Here is a tiny trained network, its code and every weight. The questions are about switching its units off for an input and a target symbol, where a switched-off unit gives its printed mean instead of its output.

import numpy as np


def w(rows, s, z=0):
    codes = np.array(rows[::2]) - 128.0
    scale = np.full(codes.shape[1], s)
    scale[-1] = z or s
    return codes * scale


def f(y):
    return y / 2 * (1 + np.tanh(0.7978845608 * (y + 0.044715 * y**3)))


def softmax(a):
    e = np.exp(a - a.max(-1, keepdims=True))
    return e / e.sum(-1, keepdims=True)


def log_softmax(a):
    a = a - a.max(-1, keepdims=True)
    return a - np.log(np.exp(a).sum(-1, keepdims=True))


def net(x, mask):
    ids = ['αβγδεηθλξπστφψω'.index(c) for c in x.split()]
    T = len(ids)
    res = E[ids] + P[:T]
    r = res
    for j in range(2):
        rows = slice(3 * j, 3 * j + 3)
        q, k, v = (r @ M[0][rows].T for M in (Q, K, V))
        z = softmax(np.where(np.tri(T) > 0, q @ k.T / 3**0.5, -1e9)) @ v
        o = O[0][rows]
        res = res + np.where(mask[j], z, o[:, -1]) @ o[:, :-1]
    y = f(res @ A[0][:, :-1].T + A[0][:, -1])
    res = res + np.where(mask[2:14], y, B[0][:, -1]) @ B[0][:, :-1]
    return log_softmax(res[-1] @ U[:, :-1].T + U[:, -1])


Q, K, V, O, A, B = {}, {}, {}, {}, {}, {}
E = w([
[198,244,107,178],'α',
[200,247,109,178],'β',
[144,243,121,115],'γ',
[148,111,161,147],'δ',
[84,85,184,67],'ε',
[100,74,183,107],'η',
[93,157,156,69],'θ',
[172,185,125,157],'λ',
[85,33,198,78],'ξ',
[122,70,188,135],'π',
[208,155,132,212],'σ',
[82,118,177,57],'τ',
[127,159,143,113],'φ',
[96,108,176,79],'ψ',
[186,172,126,178],'ω',
],0.012)
P = w([
[104,138,149,142],'0',
[145,128,155,85],'1',
[171,181,207,91],'2',
[116,163,199,160],'3',
[207,4,151,201],'4',
[173,107,126,21],'5',
],0.02)
Q[0] = w([
[7,149,96,208],'h1',
[94,126,23,108],'h1',
[227,148,184,82],'h1',
[191,150,170,17],'h2',
[168,144,75,32],'h2',
[173,45,31,113],'h2',
],0.014)
K[0] = w([
[179,91,182,70],'h1',
[175,171,210,147],'h1',
[88,133,110,159],'h1',
[66,133,119,162],'h2',
[92,113,172,153],'h2',
[132,147,253,133],'h2',
],0.024)
V[0] = w([
[14,131,182,22],'h1',
[81,253,93,117],'h1',
[131,191,106,167],'h1',
[200,162,112,156],'h2',
[129,6,187,192],'h2',
[217,135,150,235],'h2',
],0.015)
O[0] = w([
[203,193,60,96,254],'h1',
[31,153,6,149,191],'h1',
[66,120,108,171,150],'h1',
[123,220,156,125,114],'h2',
[173,78,141,250,117],'h2',
[125,219,145,198,155],'h2',
],0.015,0.0077)
A[0] = w([
[179,87,237,184,98],'n1',
[115,107,241,174,88],'n2',
[81,135,40,163,3],'n3',
[35,100,221,146,103],'n4',
[129,185,156,169,77],'n5',
[186,137,124,91,103],'n6',
[109,99,96,92,176],'n7',
[162,105,63,240,116],'n8',
[115,104,175,168,70],'n9',
[117,102,154,102,230],'n10',
[225,155,122,107,76],'n11',
[72,254,185,110,49],'n12',
],0.0091,0.017)
B[0] = w([
[94,156,162,22,227],'n1',
[204,112,86,200,190],'n2',
[177,94,255,21,171],'n3',
[222,102,62,95,181],'n4',
[165,19,42,129,174],'n5',
[80,75,82,213,208],'n6',
[195,149,157,156,209],'n7',
[99,175,215,33,198],'n8',
[170,82,156,114,146],'n9',
[133,224,71,199,212],'n10',
[34,40,128,107,238],'n11',
[100,17,170,145,251],'n12',
],0.0064,0.014)
U = w([
[29,26,165,148,45],'α',
[26,25,169,153,42],'β',
[56,151,175,46,87],'γ',
[149,234,169,191,235],'δ',
[130,32,134,200,126],'ε',
[152,93,209,98,129],'η',
[117,118,65,120,115],'θ',
[77,100,106,189,180],'λ',
[129,2,189,67,8],'ξ',
[156,179,222,153,223],'π',
[91,77,157,253,148],'σ',
[132,68,134,113,126],'τ',
[121,207,73,149,148],'φ',
[126,55,107,146,119],'ψ',
[54,119,127,237,167],'ω',
],0.0064,0.011)

Each question gives the input, a string of symbols that net reads in full, and the target symbol t.
The units are the heads (3 rows each of Q, K, V and O) and the neurons (one row each of A and B). Each row of codes is followed by its name. A weight is (code - 128) times the scale printed after its matrix; where a second scale follows, it is the last column's (O, A, B and U).
mask holds one flag per unit, heads first, then neurons. A switched-off unit (its flag False) gives its mean, the last column of its rows in O or B, instead of its output. The means were averaged over made-up inputs and are rounded, as every weight is.
A unit's drop is (log p(t) with every unit on - log p(t) with that unit switched off) / (log p(t) with every unit on - log p(t) with every unit switched off).
The circuit of an input: a set's keep is (log p(t) with only the set's units on - log p(t) with every unit switched off) / (log p(t) with every unit on - log p(t) with every unit switched off). Starting from the 12 units with the biggest drops (on a tie, the unit counted first), units are removed one at a time, each time the one whose removal leaves the highest keep (on an exact tie, the one counted first), for as long as the keep stays at least 0.8.
units of the circuit, in order: the units of the circuit, biggest drop first
unit that matters most: the unit with the biggest drop
k most important neurons: the k neurons with the biggest drops, biggest first
which heads matter: for each layer, one digit per head in row order, 1 if its drop is at least 0.15 and else 0, layers parted by /
input γ π φ, target γ: unit that matters most : h2
input α δ δ, target α: which heads matter : 11
input η φ φ γ λ σ, target γ: 2 most important neurons : (n3, n8)
input τ γ θ ξ σ, target θ: which heads matter : 11
input γ β θ δ δ γ, target γ: units of the circuit, in order : (h1, n3)
input γ φ γ τ, target γ: which heads matter : 01
input ξ γ β γ π σ, target γ: which heads matter : 10
input φ λ φ π π ω, target π: units of the circuit, in order : (h2, n8)
input σ δ θ, target σ: which heads matter : 01
input σ β σ, target ε: 4 most important neurons : (n5, n4, n12, n2)
input β η ω, target β: which heads matter : 11
input θ θ δ β α, target δ: which heads matter : 01
input λ φ λ σ θ, target ω: units of the circuit, in order : (h1, h2)
input θ β τ δ γ φ, target φ: which heads matter : 10
input β δ η α ε θ, target α: which heads matter : 11
input σ π γ, target ε: 3 most important neurons : (n5, n4, n12)
input γ θ δ, target γ: units of the circuit, in order : (h2)
input τ δ α θ ξ γ, target θ: units of the circuit, in order : (h1, h2)
input ω δ δ, target σ: units of the circuit, in order : (h2, h1, n12)
input δ γ ξ γ η φ, target γ: units of the circuit, in order : (n3, h1, h2)
input σ θ φ σ δ ξ, target σ: units of the circuit, in order : (h2, h1)
input θ δ α, target φ: which heads matter : 10
input σ σ γ β, target ε: units of the circuit, in order : (h1, n4, n2)
input π γ θ ξ, target γ: most important neuron : (n2)
input δ δ δ η, target π: which heads matter : 10
input ξ γ σ, target ξ: which heads matter : 11
input β θ δ, target β: unit that matters most : n12
input ξ γ α, target ξ: units of the circuit, in order : (h1, n11, h2)
input ε γ η ξ, target γ: which heads matter : 01
input γ ξ β φ θ λ, target γ: which heads matter : 10
